B:
1: [ 186  124    6  -94  -51  -92 -259  -12  160  211  -59   74  115 -138
  -35   38  152   89   43   20   10 -257   80]
2: [-107  -64   47  -35  261   19   74  222    4   19  103   50  -62   29
   -9  -73 -172 -228  274 -213 -123   96  148]
3: [  58  -91  -16   13  232   43   32  241   31   12  111   43  -36  -19
  -75  -79 -123 -193  216 -248   81  140  249]
4: [ 104   -9  -19  -37   88   68    2  -45   31  -17  -59  -26 -152   34
   81  -23  111   97  -10  -51  159 -151   -5]
5: [ 114   19   50  -58   65    1  -63  -10   90   28  -45  -27 -112  -20
   54  -31  131   54  -37  -59   35 -158   17]
6: [  70  -66  141   -7  -13  -26   83  163   41  -22   22   77  -35   72
  144  -19  -51 -108  -48   20  -21  111   75]
7: [ 245  -68 -252   57   71  232  123  -28   22   -7 -139   16 -204  114
  217   42  157  148   38  -25  583    8  -73]
8: [-116    0   94    4  241   70   80  242 -147 -182  213  -36    6   80
  -67  -45 -207 -157  101 -236 -234  141  167]
9: [  81    5 -142  -35   76  138   31 -109    8   43 -111  -14 -158   42
  118   15  137  138   36  -20  239 -145 -117]
10: [ -42  -90  279  -39  156  -50  102  263  -51  -95  100   48    1   47
   79  -88 -183 -275   14  -66 -254  176  166]
11: [-119   29  275  -86  162  -20   36   85 -134 -157   80  -54  -26   45
   58  -61  -88 -111  -78  -45 -405  -35   15]
12: [ 206   39 -210    1  173  183  -44  -16   -1   20  -68  -41  -85  -19
   49   30  157  110   76 -135  315  -72  -23]
13: [  64  -52  -12  -47  -29   62  106  -32  -13  103 -151  123  -50   58
  256   30   32  -16   20  180  158    5 -120]
14: [ 109    4  150  -51   -9  -14   32   51   58  -31  -78   22  -86   79
  246    4   92   15 -119   84  -25  -54  -58]
15: [  28  -53  -42   -8  148   35    3  134   65   70   88   16  -76  -38
  -89  -55  -45 -113  149 -219   28   63  139]
16: [  61   11  -20  -93   77  121   72 -114  -52   90 -243   54  -83   46
  354   51  130   19   13  195   88  -82 -284]
17: [  92  104  -72  -61  199  144  -68  -32  -90   -5  -68  -60    2  -38
   84   40  124   56   31  -62    1 -101 -115]
18: [  12   78  -39  -77  182  128  -20  -98 -113  -37  -71  -58  -71   11
   80    8   87   87   24  -31   -6 -176 -119]
19: [  73 -114   31  -39  149    9   32  113   70  126  -18   67  -73  -69
   24  -77  -29 -191  130  -97   60   84  102]
20: [  71   25   50 -137   79  -43 -152 -125   89  200 -124   14  -50 -161
   -4  -46  148    5   37   10  -57 -252  -40]
21: [  99  -57  130   18 -139  -36   69  101   61  -39   53   53  -51   79
   79   -6   -3    4 -169   37   31   63   92]
22: [ 184   78    0  -18   45   41 -146   11   13  -14   51  -72   25  -97
 -106    1  132   84 -119 -133   14  -89   82]
23: [  49 -102   64   12    5    0  132  242   56   95   20  147    7   49
  160    5 -110 -236   81    7    2  281   59]
24: [  -2   -6   19   -3  227  110   49  164 -127  -94  107  -26    8   11
  -26  -27 -101 -131   71 -178  -92  134   84]
25: [ -74 -106  115  -23  117  -13  161  299   -5   78   48  176   38   68
  163  -20 -232 -335  216  -10 -129  294   94]
26: [ 160 -122   75  -41   52   53  105  -67  -12  -56 -153   45 -171   78
  211  -71   70   67  -62  124  327 -138   40]
27: [196 -30 -15 -14 -75 -30 -63  46 143 135 -27  81 -19 -54   8  -5  91  18
 -21  -8 183 -37 106]
28: [ 189  -44 -143  -22  132  137    6  -73   10   45 -128   11 -132  -15
   90  -22  131   88   73  -36  380 -124    2]
29: [ 151  -32  -74  -52   16   17  -76  -56   94  189  -86   62  -45 -104
  -11  -18  110   27   57   -9  202 -117   34]
30: [-158 -136   62   12  -67   25  255  125  -17   46   70  103 -112  132
  125  -13 -170 -178   15   17 -112  255  -53]
31: [ -76  -22  254  -79  317    5   44  220 -160 -133   80    4   48    5
   51  -91 -186 -265   98 -100 -316   85  142]
32: [-158  -23   31  -45  226   41   74  182  -38   38  105   35  -32   22
   -8  -36 -165 -216  234 -184 -225  112   52]
33: [ -42   88   42  -77   12  -24 -101  -68   61   41   54  -70  -89  -32
  -84  -11   98  102  -49 -111 -193 -217  -33]
34: [ 139   32  -17  -89   -3  -48 -195  -96  159  214  -44  -15  -46 -196
 -127  -34  192   50  -29  -86    0 -200   23]
35: [  92  -48  -19  -19  -62   80  132  -27    9   50 -151   93 -100  114
  296   48   68   45  -39  171  209    4 -141]
36: [ 255  -34  -73  -20    8    5 -108   18  115  154  -60   81    8 -108
  -33  -20  106   27   53  -29  303  -85  155]
37: [ -49  -61  -26    6  210   57   84  263    2   41  117   68  -19   27
  -10  -32 -168 -229  253 -214  -50  202  140]
38: [ 192  -62  120   -9 -248 -139  -92   27  150  140   44  101   51 -106
 -112  -32   45    6 -187   58   68  -27  201]
39: [  71  -30  165  -41  -48  -14   79   24   25  -41  -75   49  -89  104
  242   -7   49   17 -129  136    5  -49  -41]
40: [ 219   54  -43  -19   37   12 -179    1  111   58   32  -62  -36 -123
 -138  -17  178  101  -71 -176   97 -136  114]
41: [ 268   94    1  -59   48  -19 -230   17  106   95  -43   -3   68 -142
  -47    6  184   77  -33  -67   87 -179  107]
42: [ 165   58 -155   42  168  195   -5   20  -42 -153   35 -125 -138   72
   12   21  135  180  -33 -213  242  -75   16]
43: [-324  -57  209  -29   34  -70  172  197  -27  -90  242   25 -101  158
  -43  -67 -276 -175   69 -148 -431  102  108]
44: [ -64  -77  -16   -4  142   54  118  222  -24   99   65  114   20   17
   51   -6 -174 -264  218  -99  -72  253   55]
45: [ 264  361  -50  -73  108    4 -434   76   23   17   42  -57  294 -137
 -107  135  208  210   21 -136 -129 -316  101]
46: [ 238   47  -13  -90  159   21 -194  -30   82  124 -109  -18   -5 -174
   -1  -30  198   18   34  -74  106 -182   42]
47: [-112  -44   21  -36  186   20   70  194   19   74   86   55  -46   19
   20  -37 -142 -222  227 -170 -169  136   53]
48: [-184  -59   53  -25   33   37  167  116 -116   26   91   95   15   75
   44    0 -211 -183   96    1 -198  180  -14]
49: [ 172  370 -220  -34   58  106 -332   71  -76   78   47    5  359  -82
  -66  225  128  194  107  -81  -75 -161  -29]
50: [  18  120  -44  -66  111   75  -96  -45  -38   26   12  -70  -13  -50
  -21   34  106   70   -5 -105 -127 -126  -90]
51: [ 203   76  -63   -6 -131   33  -58   73  108  178  -80   89   80  -23
  182  129  148   16  -66   85   59   93 -128]
52: [ -13  -57  143  -38  209   30   48  130  -38  -89   84  -54 -103    0
   -6  -92  -58 -148   -2 -175 -161   60   92]
53: [ 325   77  -49  -67  -39  -26 -201   50  179  283 -169  126  132 -156
  135   80  206   -7   42   93  165  -58  -10]
54: [ -32 -120  166   18  101  -43  143  349   23  -38  141  118   -2   98
   66  -64 -241 -280  138 -108  -94  258  244]
55: [-248  -23   55  -25  214  113  200  220 -270  -61  117   97  112  109
   93   17 -326 -284  223  -35 -291  282   -9]
56: [  30   37 -171   63  -52  184  134   57 -123  -52   40   55   18  158
  121  118  -41   97    4   21  183  122  -78]
57: [  47   43 -192   70  -37  181  122   98  -27   -7   43   22  -41  139
  138  122   19   61    0  -58  132  184 -129]
58: [ 228   75   50  -54   62    1 -201   -8   48   39    5  -76   27 -172
  -99  -18  186   44 -148 -112  -36 -116   64]
59: [-280 -126  136  -65  118  -22  170  100 -192    7  122  142   39   52
  -74  -95 -361 -241  220    2 -194   75  175]
60: [  63  -55   -4  -75   38   23   10 -115   21   77 -115   53 -120   -2
   72  -52   62   73   46   62  203 -211   18]
61: [ 132  -38  172  -19 -244 -122  -39   45  126   83   40   66   13  -41
  -11   -9   53   -6 -241   75  -66   20   93]
62: [ 117   -8  156  -36   44   33   55   30  -49 -137  -62   -4  -73   97
  212  -14   57   46 -142   79   41  -72    2]
63: [-115   22  185 -101  165   19   22  -30 -150 -112   27  -55  -52   17
   25  -65  -52  -32  -39  -21 -270 -134  -13]
64: [ 182  -45   30  -32   -9   34   48   -3   73   31 -140   57 -118   55
  236    0  120   49  -57   94  224  -61  -37]
65: [ 307  209  -43  -47  -88  -72 -324  103  177  176  -26   93  236 -114
   -7  119  182  131   32    8   69 -190  127]
66: [  29 -101   36   42 -175   25  197  104   18   14   14  126  -61  149
  180   30  -76  -38  -83  113  123  181   -2]
67: [  20  -77  -28  -26  -55   14   37  -64  -47   70    2  110   -9    5
  -67  -35  -77   50   56   60  216 -115  146]
68: [-190  -63   70  -14   67  -11  150  215   10   34  145   80  -57   97
   27  -23 -209 -212  157 -122 -231  190   63]
69: [ 151   33  -25  -69   81   13 -141  -52   92  107  -41  -34  -62 -120
  -56  -31  160   60    0 -102   65 -183   38]
70: [   0  -58  -56  -14  121   59   68  145   33  124   23   82  -31  -10
   47   -7  -70 -172  179 -110   11  158   26]
71: [ 271  140  -52  -44 -104  -26 -199   85  138  217  -95  126  190  -86
  122  128  161   48   15   94   80  -53   -9]
72: [-135  -80   29  -33  107   58  152   58   -4   46   39    1 -165   43
   64  -43  -65 -150   62 -109 -155  126  -91]

[-151 -217   54 -280   59  -53  125  224 -196    7   90  152  -20 -243
  -61  -35   42  149    7 -235  -91 -146   77  -61   28 -168  -22 -270
 -139  -53] : 17
[ 115  160 -118   59 -275  -47   47  -30  -36 -408  -21  307  211  186
  -33 -142 -194 -348  220  292 -140   67  -99  104  -84  214   73   62
   59  291] : 21
[-192  247  -64   97   88  -23  189   41   71  442 -176  -83  -93  -59
  -99   92  -13  133   -6 -160 -143   85 -198 -124    5 -245 -359  -72
  165  -36] : 60
[  93 -176 -191 -271  209  -71  -73  -12  252 -401    6  273  263  106
  155    8 -225 -114  206  391  172   20   21  -42 -132  332  502   55
 -141  175] : 30
[ -33   71 -148 -141   33   63  317 -186    6  237 -142  -72   17 -105
 -235   52  140 -121   53  -49  -52  -55 -307 -107  -23  113 -157 -192
   52   57] : 32
[-154 -116   52   57  217 -161  343  208 -181  419 -194   10  271 -413
  -82 -184  470   12  110 -643 -338 -123  180 -246 -151 -321 -427 -564
  217   72] : 16
[ 104  146  -38  -19 -195  -63  -93   67  -25 -476   14  252  131  328
   50  -87 -348 -181  116  321    3  148  -84   38   -2   54  116  175
    4  121] : 38
[-130  313   -8  437 -166   -9  277  -79    2  309 -358   62  -61 -172
 -158  -43   98 -430  152 -168 -585   41    5  216 -259 -127 -638 -248
  377  394] : 54
[-172  166 -111 -166  -17   64  -64  111   93 -155   40  318 -240  -96
  114   82 -344   72  169  187 -257   58   55  271 -157   33  113  -75
 -171  107] : 8
[ 133 -278  -14 -381  191  -40  -72   -2   77 -435   10  113  147  176
   38   16 -190 -114   29  258  271   -3  -21 -103  -10  151  336   30
 -161   -2] : 44
[-131  367 -334   43    9  144  353 -220  124  416 -123  -19 -107 -180
 -204   96  146   20  188   -7 -300   29 -347   36 -143  159 -207 -203
   92  104] : 33
[ -32   44   62  -90 -225   35  134  134 -338 -189   97  159  -80  -65
 -164 -133   42  -34   54 -162 -277  -34   -9  103    2 -163 -214 -236
  -39  -18] : 58
[  -2  126   19  160  -74    0  188 -101   -4   93 -237  -32   -3   49
 -169   -5   16 -319   30  -13 -193   41 -125   38  -89  -68 -379  -82
  229  186] : 27
[ -80   85   21  278 -135  -61  223   -3  -34  156 -203   74   30  -90
 -164  -46   52 -293   67  -88 -316  -21  -17   84 -116 -101 -411 -114
  254  279] : 65
[  39 -252  115 -206  226    8 -128  -40  196 -291 -138   30 -138  161
   26  154 -308 -223  -76  279  141   36   76  108  -82    3   83   86
  -57   75] : 7
[-146   77 -134   30  247   65  321 -117  119  436 -253  -48  -66 -349
 -121   60  282  -99  152 -238 -354  -57  -16   37 -264   -1 -325 -418
  145  157] : 72
[ -76  133 -229   41  176   43  187 -176  282  206 -216   61    2 -124
  -39  111    4 -158  189  141 -189   25 -108   83 -240  198  -48 -124
   99  251] : 68
[-114  -57  -58  -67   83   60   23   97   31   10  126   34 -249   -9
  -94  117 -105  255  -36   80  -53    2  -51  104    5 -122  -18   29
  -77 -106] : 69
[ 174   50 -144 -124 -190   -2 -197  199 -132 -811  344  411  142  322
  108 -193 -280  109  227  386  -34  133   45  141  -35  130  437  133
 -193  -17] : 10
[  -1  175  -85  -50 -232   87  192  -16 -228 -101   67  110  -71  -19
 -207  -87   59  -49  105  -31 -249   -1 -178   97  -22    3 -172 -176
   -5   20] : 52
[ 213  -18  -86  -29  -32  -12  -37   -2  -22 -497   84  132  204  315
  -20 -120  -95 -103  124  286   63  111  -73   -8  -49  114  184  100
   13   30] : 64
[  66   -8 -192   56  -73  -78 -102  211   20 -484  243  383  215  163
  116 -147 -183  129  235  305  -78   65   90   85  -95  110  352  119
  -66  111] : 39
[-143   90  -35  -65  -93  -37  -79  410 -223 -276  282  367  -69  -79
  109 -144 -134  370  159 -103 -319   43  199  139  -48 -259   65 -149
 -151  -98] : 31
[-247   50  -56 -167   87  -18  215  155  -88  327  -32   89  -81 -303
  -63   16   71  208   49 -304 -213  -65  -39  -88  -17 -193 -187 -307
  -39  -44] : 18
[ -32  -56  -40   41   85 -154  -45   91  208 -215 -177  324  205  -11
  177  -29 -256 -298  197  198 -128   28  197   86 -221  103  115  -22
   65  363] : 66
[-114 -246   37 -169  178  -82  172  -80  179   79 -338  187   70 -325
    0   66  -45 -497  113  -18 -157 -169  164   80 -250  156  -57 -301
   27  431] : 57
[-182  -48   67   38  148  -35  150   67   38  339 -159  -88 -148 -112
 -123  111    3   40 -102 -180 -102  -20  -44  -50   -9 -276 -347  -97
  125   -8] : 29
[ 227 -335   -7 -191   74 -117 -148  122   -1 -703  129  250  324  287
   92 -140 -173 -138  102  332  215   12  126  -50  -35  149  423  113
 -102   83] : 71
[-194  312 -198 -111  -72   -5  144  216 -144  129  110  246    5 -185
   17  -93   -2  328  213 -190 -305   44  -94  -46  -33 -121  -43 -257
  -82  -75] : 63
[  35  231  -12   53 -139  -42   -3  111 -108 -193    5  100   65  255
  -29  -95 -162    9   56   58  -78  162 -139  -56   46 -166 -130   66
   91  -43] : 26
[  51   12 -124 -209  240  158 -133 -135  274 -274    3    1 -278  232
   26  212 -302   42   29  432   97  152 -102  191 -120  128  212  145
 -128  -66] : 15
[-128  190  -12  380 -111  -56  207   83  -44  173 -224  183   27 -220
  -63 -126  128 -271  201 -211 -585   11  165  197 -280 -155 -474 -291
  295  348] : 6
[-100  -71  -20  -50  206   54   39  -52  203   60 -143   13 -225  -67
  -33  172 -132  -81    9  121 -101    5   29  170 -153  -18  -93  -55
   12  110] : 37
